In the rows, zero is written as 128.
Known rows:
K_101: [ 77 107  61  81 134 103 132  63 126 159 107  75 144 136 161  67 116 102
 129 136 166  90 162  89 143 150 136 149 126 146  68 129 157 121 129 165
 173 107  84  96 169 134 175  88 167  71 196 145 153 159]
K_192: [ 87 110 119 130 130 150 126  84 119 110 110  79 120 154 152  99 175 140
 124 104 137 100 131 127 124 173 133 145 100 152 122 144 174 129 148 159
 145 107  89 119 120 161 149 111 139 100 159 180 141 141]
K_800: [128 102 156 110 115 150 140 133 160 130 127 149 106 124 115 144 120 139
 105  79 140 133 102 135 118 137 133 144  91 142 141 135 123  83 121 100
  90  94 103 125 124 106  98 121 110 167 109 140 113 114]
K_796: [122 116 141 108 142 137 113 119 149 161 137 149 117 124 132 105 111 103
 111 129 127 121 124 127 124 121 129 129  96 163  92  95 136 111 136 121
 113  96 150 128 138 126 130 104 146 122 146 108 120 119]
K_247: [144  96 147 130 109 130 129 144 142 142 109 129  76 146 109 134 149 120
 120 119  99 130 118 145 119 144 129 167 130 105 184 152 143 142 143 124
 121  96  88 111 134 124 134  98 142 150  94 128  97 139]
K_362: [132 103 108 156  89  98 147 128 150 135 132 163 154 147 162 160 193 136
 158 111 102 135  67 136 150 150 105 181  83 103 122 105 152 128  89 128
  87  88 152 109 105 111 118  76 112 140 111 155 116 107]
K_47: [117  77 114 112 136 103 114 132 149 130  91 144 129 138 135 156 161 131
 110  94 116 118 112 152 116 139 142 146 124 165 109 123 182  96 133 114
 129  78  49 116 138  95 121 133 124 155 125 162 108 112]
K_43: [144 123 115 120 136 112 121 126 134 133 111 158 144 106 122 142 128 122
 141 141 136 110 103 144 117 122 133 141 130 145  96 107 148 128 127 120
 137  95 120 110 149  91 141 125 141 135 147 126 115  96]
K_434: [158  92 106  93 117 145  72 135 144 136  93 173 139 104  91 135  90 132
  80 124 159  99 135 173 103 132 129 110 131 149 120 174  87 133 169  95
 152 128 107  90 168  75 161 169 171 163  97  83 114 150]
K_126: [135 169 150 152 168  75 158 172 110 134 144 127  71 123 132 132 130 117
 119 135  92 183 197  87 115  95 130 108 168 119 153  85 149 102 153 131
 134 128 104 152 141 169  88 145 100 110 126 114 110 116]
K_801: [138 132  99 151 124 151 150 120 131 127  96  98 111 130 102 125  80 108
 148 157 136 120 100 103 141 100 181 120 208  81 132 133 138 157  95 150
 114 169 112 119 153 118 146 135  93 119 120 142 101  73]
K_983: [135 154 129 139 145  78 130 131 122 108 168 154 161 121 167 123 183 140
 133 144  91 152 141 114 131 109  94 132 103 133  81  95 134 100 111 132
 118 155 171 155  92 127 105 159 111 112 129 143 146 133]
K_894: [135 117 129 155 107 127 123 143 135 122  97 174 169 149 148 126 155 129
 156 142 112 111  75 136 151 150 137 153 133 160  80  63 159 159 103 142
 117  78 141  86 117  93 139 109 125 158 157 149 127  77]
K_599: [140 162 132 125 167  85 124 165  88 120 166 137 144 114 146 153 120 134
 108 129 119 149 174 120 144  95 120  75 161 138 147 119 116 117 132 130
 144 167 136 158 130 143 124 156 108 111 130 106 138 154]
K_318: [121 168 150 163  99 156 128  99  98 107 165  93 149 139 130 102 121 126
 155 182 125 130 101 134 147 115 135 137 128 106 124 125 109 173 108 167
 114 160 205 136  91 160 134 107 129 103 145 119 164 132]
K_391: [137 156 113 179 171  83 165 154 111  80 157 108 122 114 163 148 170 162
 139 128  97 176 170  80 145 112 105 120 144  94 126  93 129  77 119 133
 122 166 124 183 103 159  69 171  79 117 129 174 144 124]
K_858: [119 136 118 116 150 120 124  91 143 138 127 119 134 105 149  89 117 124
 130 142 138 123 149 110 132 116  97 138  93 151  96 136 135 107 133 131
 148 141 165 142 129 116 135 137 151 101 160 121 142 148]
K_236: [141 121 127 121 116 136  98 192 134 126  90 154 128 137 119 153 135 144
 134 112 123 111 132 163 123 140 165 107 168 123 160 154 116 165 146 109
 120 152 107 104 150 112 149 160 140 174  87 117 108 119]
K_517: [103 117 157 110 112 117 127 126 148 169 151 195 170 150 136 140 137 119
 123  96 139 118  92 175 138 137 129 118  91 166 145 129 120 139 134 110
  95 127 156 132 132  95 162  86 137 132 116  75  97 114]
K_518: [155 159 123 117 206  48  68 178 118 134 141 141  90 109 161  85 152 111
  66 126  86 181 232 124  66  92  79 108  97 171  98 115 144 101 177 137
 165 111 134 123 124 176 116 192 159 117 163  92 165 170]

Facts:
{K_815, K_231, K_126} Π K_517
{K_469, K_634} Π K_800
{K_469} Π K_236
{K_469, K_88, K_220} Π K_569
{K_469, K_88, K_7} Π K_778
{K_469} Π K_878
{K_231} Π K_879
{K_231, K_961} Π K_932
{K_231} Π K_280
{K_231, K_126} Π K_740
{K_231, K_220} Π K_681
{K_231, K_264, K_458} Π K_548
{K_231, K_857} Π K_303
{K_231, K_924} Π K_426
{K_722} Π K_268
{K_722, K_484} Π K_453
{K_722} Π K_425
{K_722, K_549} Π K_357
{K_152, K_221} Π K_939
{K_857, K_634} Π K_488
{K_857, K_7} Π K_568
{K_857, K_264, K_263} Π K_184
{K_484, K_458} Π K_434
{K_591} Π K_133
{K_591} Π K_646
{K_591} Π K_334
{K_591} Π K_905
{K_591} Π K_8
{K_264} Π K_842
{K_264} Π K_989
{K_264, K_666, K_391} Π K_146
{K_264} Π K_47
{K_88} Π K_330
{K_88, K_924} Π K_362
{K_88, K_10} Π K_792
{K_88} Π K_695
{K_983, K_458, K_961, K_599} Π K_324
{K_983} Π K_43
{K_518} Π K_157
{K_518, K_599} Π K_624
{K_518, K_634} Π K_925
{K_518} Π K_422
{K_518, K_535, K_10, K_666} Π K_652
{K_518} Π K_202
{K_458} Π K_805
{K_458, K_391} Π K_559
{K_549} Π K_265
{K_549} Π K_192
{K_549, K_376} Π K_65
{K_549} Π K_922
{K_634} Π K_445
{K_535} Π K_282
{K_535} Π K_796
{K_10} Π K_246
{K_10} Π K_54
{K_221} Π K_86
{K_221} Π K_101
{K_221} Π K_702
{K_221} Π K_200
{K_221} Π K_496
{K_961, K_376} Π K_459
{K_666} Π K_876
{K_666, K_126, K_73} Π K_304
{K_126} Π K_346
{K_220, K_924} Π K_207
{K_220} Π K_928
{K_220} Π K_247
{K_550} Π K_683
{K_924, K_376} Π K_894
{K_924} Π K_6
{K_924} Π K_566
{K_7} Π K_991
{K_599} Π K_986
{K_73} Π K_958
{K_73} Π K_659
{K_391} Π K_257
{K_391} Π K_872
{K_391} Π K_110
{K_391} Π K_380
[K_548, K_695, K_231, K_939, K_265, K_878, K_792, K_722, K_110, K_152, K_857, K_257, K_202, K_486, K_8, K_683, K_559, K_280, K_380, K_986, K_88, K_740, K_805, K_568, K_156, K_793, K_907, K_569, K_157, K_702, K_357, K_689, K_800, K_891, K_221, K_459, K_842, K_905, K_126, K_925, K_220, K_550, K_7, K_599, K_246, K_872, K_391] χ 292
[K_207, K_469, K_200, K_294, K_330, K_3, K_591, K_264, K_681, K_334, K_422, K_247, K_133, K_362, K_634, K_874, K_41, K_184, K_324, K_666, K_348, K_566, K_101, K_376] χ 266
[K_815, K_646, K_268, K_54, K_928, K_318, K_484, K_922, K_309, K_991, K_496, K_989, K_65, K_983, K_876, K_518, K_192, K_535, K_10, K_858, K_425, K_879, K_961, K_652, K_350, K_517, K_453, K_924, K_303, K_778, K_796, K_958, K_624] χ 427
[K_236, K_6, K_43, K_434, K_146, K_346, K_661, K_488, K_263, K_619, K_426, K_932, K_458, K_549, K_282, K_86, K_304, K_445, K_706, K_183, K_47, K_73, K_894, K_659, K_801, K_984] χ 373
[K_548, K_207, K_815, K_231, K_6, K_202, K_318, K_496, K_986, K_88, K_989, K_346, K_488, K_876, K_805, K_247, K_619, K_426, K_932, K_192, K_458, K_793, K_874, K_10, K_425, K_221, K_961, K_842, K_905, K_652, K_350, K_183, K_376] γ b
[K_695, K_236, K_294, K_257, K_486, K_8, K_309, K_434, K_334, K_422, K_518, K_549, K_282, K_157, K_535, K_702, K_184, K_445, K_706, K_550, K_872, K_958] γ c
[K_646, K_268, K_469, K_54, K_939, K_265, K_878, K_200, K_792, K_722, K_110, K_152, K_928, K_330, K_857, K_43, K_484, K_683, K_922, K_559, K_3, K_591, K_280, K_264, K_681, K_991, K_380, K_146, K_661, K_65, K_740, K_983, K_263, K_568, K_133, K_156, K_362, K_634, K_907, K_569, K_86, K_304, K_357, K_689, K_41, K_800, K_858, K_891, K_879, K_459, K_324, K_666, K_126, K_348, K_925, K_517, K_220, K_566, K_453, K_101, K_924, K_7, K_47, K_599, K_73, K_303, K_894, K_659, K_778, K_801, K_246, K_796, K_624, K_984, K_391] γ a
{K_548, K_207, K_646, K_231, K_54, K_939, K_265, K_878, K_294, K_110, K_152, K_928, K_330, K_43, K_257, K_486, K_8, K_484, K_309, K_559, K_591, K_280, K_264, K_380, K_496, K_986, K_989, K_346, K_488, K_983, K_247, K_568, K_932, K_362, K_793, K_874, K_569, K_304, K_702, K_357, K_800, K_10, K_858, K_891, K_324, K_842, K_126, K_652, K_348, K_925, K_350, K_220, K_566, K_453, K_550, K_924, K_183, K_376, K_73, K_303, K_894, K_778, K_796, K_958, K_984, K_391} ρ 234
{K_695, K_469, K_236, K_200, K_792, K_722, K_202, K_683, K_991, K_434, K_88, K_661, K_334, K_263, K_876, K_805, K_619, K_634, K_282, K_907, K_86, K_157, K_535, K_184, K_445, K_961, K_905, K_517, K_706, K_7, K_599, K_624} ρ 728
{K_815, K_268, K_318, K_922, K_3, K_681, K_146, K_65, K_740, K_426, K_156, K_458, K_549, K_221, K_879, K_459, K_666, K_659, K_801, K_246, K_872} ρ 511
{K_857, K_6, K_422, K_133, K_518, K_192, K_689, K_41, K_425, K_101, K_47} ρ 620

Rows:
No name comes twice in this set of rows, the named rows included.
[125 182  74 123 176  75 142  86  88 133 135  72 117 115 143  80 108 107
 144 211 121 142 190  69 130  90 120 117 184 120  89 100 151 148 132 185
 184 142 155 123 129 179 147 119 142  77 179 107 150 157]	K_591
[116 109 101 111 132  89 109 143 135 138 113 137 133 138 162 113 181 131
 113 102 119 130 148 130 103 168 117 155  81 146 107 127 143 127 148 126
 131  68  87  71 137 122 128 119 155 143 140 145 140 160]	K_422

The same objects again, as new rows of numbers:
Known rows:
K_348: [117 121 152 126 120 100 113 142 114 124 112 108  92 122 168 120 150 113
 150 124 137 130 148 139 125 148 163 140]
K_486: [124 143 144 129 139 125 147 136 158 112 129 114  92 155 172 122 113 122
 132 128 131 139 155 136 167 131  99 104]
K_426: [113  98 108 108 159 124 190 170  95 137 151 131 139 140 147 111 131 137
 140 164 115  97 118 138  93 103 131 143]
K_280: [131 123 139 106 120 111 144 140 103 124 130  93 106 124 181 131 135 112
 160 109 117 131 151 149 123 156 143 128]
K_362: [112 132 157 138 120 118  92 133 166 126 109 123  85 130 140 111 115 116
 128 132 129 139 131 117 158 133 140  99]
K_469: [144 118  55 109 146 129 106  70  41 143 110 177 174 126  57 145 155 140
  65  97 100 113  59 168 103 155 141 119]
K_695: [152 121  73 127 171 127 182 134  90 161 146 131 151 127 121 112 118 169
 122 108 109 128 131 168  91 130 134 133]
K_566: [112 131 161 138 116 118  90 137 171 128 110 119  87 126 149 115 117 115
 138 128 131 142 138 121 158 134 136 113]
K_894: [120  80 141  94 129 127 137 156 109 120 143 118  88 128 161 107 149 120
 158 150 101 106 128 140 114 150 160 134]
K_706: [139  88  98 135 170 163 156 166 157 145 158 148 140 129  85  91  98 181
 129 160 102 113 115 139 110 116 119 112]
K_801: [115  86 127 115 130 164 144 160 165 143 142 131 117 107 107 101  99 147
 145 150  86 124 110 128 130 139 124 103]
K_891: [129 131 148 116 122 130 128 130 161 124 128 106  91 124 165 132 101 117
 147 116 109 145 146 128 162 146 119  99]
K_268: [117 131 142 159 101 126 110 119 180 156 111 114 122  99  87 114 112 144
 124 122 155 153 120  93 129 117 144 122]
K_156: [128 126 122 122 130 146 147 124 164 150 135 116 125 104 127 122  86 140
 143 110  94 146 128 136 139 145 115 105]
K_65: [122 118 128 151 104 107 128 119 122 160 117 113 126 101 106 120 150 134
 131 107 154 140 123 111  92 131 171 158]
K_110: [137 118 140 102 123 113 142 134 104 125 125 101  99 124 178 129 136 115
 159 104 114 134 151 145 125 159 147 125]
K_445: [142  78  83 120 176 140 176 166  93 151 157 136 151 129 104  90 128 178
 129 147 106 100 117 160  82 122 141 130]
K_681: [119 111 120 131 125 112 138 143 113 157 115 125 135 104 130 119 131 131
 141 116 122 133 128 144 100 150 157 140]
K_73: [120  97 157  93  89 166  68 152  96  78 115 132 161 129 115 161 131  87
 150 162 130 121 110 125 148 161 100 128]
K_986: [120 163 143 124 141 126 158 124 164 111 149 121 100 157 188 134 119 110
 138 128 120 118 163 120 158 101  95 125]

Rows:
No name comes twice in this set of rows, the named rows included.
[142 120  67 111 138 127 104  87  45 140 115 172 182 117  64 148 155 135
  87 102 111 114  74 163  93 153 143 138]	K_634
[136 162  77 163 110 115 119  68 110  94 178 185 194 104  93 179 205 135
 106 103 150  90 132 114  57  98 141 248]	K_961
[120  89 173 105 106 157  96 188 137 113 118 110 123 120 143 119 105 117
 173 169 131 133 136 123 139 142 123 112]	K_304
[155 131 135 165 102 147  86 159 148 167  98 115 188  74  60 133  86 153
 149 136 178 160 137 109  95 116 151 142]	K_517
[105 101 101 121 129 165 123 113 119  89 151 163 155 150  90 145 149 123
 103 154 105 107  88 133 142 141  84 129]	K_549
[123 159  99 114 127 149 146  85 105 107 137 160 173 156 117 172 130 101
  95 119 111 118 102 135 144 117  68 123]	K_221
[153 134  71 109 126 165 107  80 113 124 139 163 185 103  70 166 114 139
 105  95  81 132  90 153 123 157 101 127]	K_722
[111 140 162 158  98 119  90 112 217  86 169 145  81  94 167 136 152 119
 159 118 107 116 171 108 141 138 138 180]	K_324
[158 118  44  89 150 137 133  63  35 142 126 165 174 127  75 155 144 137
  78  85  80 117  61 176 107 167 128 108]	K_7
[143 122  75  83 140 131 133  63  24 123 121 158 146 138 106 155 161 118
  79  92  91 122  68 157 126 182 112  96]	K_857
[108 120 159 118 145 138 145 181 149 108 140 125 112 160 166 113 109 116
 149 185 134 109 144 115 148  97 105 116]	K_346
[139 121  76 142 182 106 155 124  83 162 118 149 150 138  95 101 135 165
  89 118 127 118 104 167  98 123 144 118]	K_184
[109 120 153 120 139 135 145 160 169  99 158 136 101 155 171 116 129 117
 147 177 115  99 146 111 147  96 109 131]	K_932
[118  78 143 102 127 127 130 159 121 107 154 119  89 117 165 111 160 118
 168 145  99 103 148 136 110 150 158 149]	K_43
[118 128 135 125  77 156  63 126  89 113  88 143 211 109  79 171 113  96
 130 133 148 158 103 135 131 157  99 136]	K_666

Now the same objects, written a new way:
Known rows:
K_939: [141 125 138 143 125 119 140 134 141 132 136 122 126 123 158 112 121 106
 151 129 108 144 128 149 135 121]
K_221: [103 146 146 113  87 156  84 153 107 138  92 143 121 143 102 155 125 168
  80  90 150  92 110  72 133 160]
K_569: [145 136 151 147 134 116 135 134 135 134 121 129 118 131 167  94 125 103
 167 133 101 140 143 148 126 130]
K_928: [135 128 128 140 150 107 132 126 139 122 142 113 109 120 133 121 135 114
 156 137 121 138 139 139 121 109]
K_535: [ 81 144 150 128 125 137 123  85  98 112 111 131 120 106  58 131 155 162
  74  91 174 139 114 134 128 161]
K_796: [129 126 126 141 140 108 137 122 138 124 144 111 108 112 126 123 133 117
 146 141 119 139 128 137 123 112]
K_318: [123 131  91 114 131 158 106 146 108 129 105 141 121 147 109 158 126 160
 107 166 126  68 133  56 110 126]
K_41: [123 129 107 111 121 128 117 144 141 135 148 113 129 129 149 125 100 125
 139 149 105 116 128 105 128 130]
K_73: [ 97 139 179 149  81  97 122 108 129 135 144  95  99  95  86 137 128 141
  95  78 145 165  85 147 141 144]
K_54: [130 126 125 140 144 108 135 123 137 122 143 110 109 114 129 122 133 115
 149 142 120 140 131 137 121 110]
K_309: [135 128 133 137 152 129 130 121 140 120 149 115 113 119 129 122 132 101
 143 140 132 137 132 142 128  98]
K_695: [138 120 110 128 152 161 157 108 113 127 109 159 163 141 143 108 134 124
 126 161 119 120 145 140 122 138]
K_925: [142 125 138 145 126 117 143 133 142 135 137 124 127 122 159 111 120 106
 151 136 105 144 128 146 134 121]
K_192: [129 144 118 103 139 123 111 138 125 122 156 114 114 125 125 136 109 124
 138 157 124 103 136  99 119 114]
K_257: [147 122 136 142 131 140 143 130 145 133 149 125 135 122 156 115 121  92
 139 142 115 142 123 152 142 107]
K_894: [149 122 134 139 137 108 133 128 145 132 145 115 122 133 143 126 125 113
 153 131 119 144 133 148 125 109]
K_924: [107 149 176 137 125  96  97 127 134 116 130 105  91 113  99 128 143 135
 132  59 160 157 124 147 134 138]
K_362: [137 123 133 138 128 114 136 133 141 131 132 122 118 125 158 101 127 101
 159 135 112 142 135 146 129 122]
K_146: [114 123 100 133 108 154 112 137 118 147 106 129 129 153 113 157 113 172
  96 161 106  81 120  54 108 143]
K_872: [128 122  97 127 121 187 113 151 125 141 108 145 146 157 139 152 113 147
  99 161 109  78 122  64 125 132]

Rows:
No name comes twice in this set of rows, the named rows included.
[122 119  91 131 112 167 117 155 124 147  98 142 140 153 138 149 111 161
 104 161  97  81 122  60 118 142]	K_246
[122 139 174 113 102 104 100 138 137 116 139 121 111 113 109 134 140 111
 126  46 177 160 114 164 155 123]	K_376
[134 111  82 111 123 167 100 172 144 137 112 146 153 164 138 177 115 164
 112 128 126  87 127  73 130 125]	K_459
[114 159 174 121 125 126 122 108  85 122  78 157 131 133 111  97 151 141
 116  87 152 133 146 143 122 178]	K_88
[112 122  81 123 135 156 105 145 124 131 107 132 123 148 112 164 123 171
 108 160 117  75 129  53 108 132]	K_879
[114 138 177 138  97 109 114 134 140 130 133 111 114 107 118 129 129 128
 118  61 146 163 104 156 150 139]	K_391
[131 131 115 116 122 132 122 148 140 139 150 115 134 131 155 129  93 128
 136 150  97 116 127 108 129 130]	K_689
[137 125 127 133 150 107 124 130 145 118 144 113 112 121 131 130 135 117
 155 123 133 141 137 142 125 104]	K_453
[127 120  92 127 126 156 106 145 125 143 107 134 133 162 125 158 114 166
 112 160 106  80 130  58 107 136]	K_801
[131 119 109 129 150 151 157  95 110 127 122 144 156 136 117 123 136 133
 113 169 126 122 136 133 115 134]	K_282
[129 114  97 119 148 156 154 106 118 120 115 153 158 135 131 112 140 124
 121 158 130 122 141 139 123 133]	K_334
[142 114 103 113 164 153 140 109 125 117 129 149 166 148 120 140 139 135
 122 138 147 128 144 144 124 120]	K_434
[126 113  84 112 167 129 141 113 122 110 124 143 149 133 107 144 146 152
 128 138 147 126 147 134 117 124]	K_624
[147 125 135 145 133 119 143 134 140 135 134 125 128 126 166 108 123 102
 160 138 104 141 134 147 130 118]	K_878

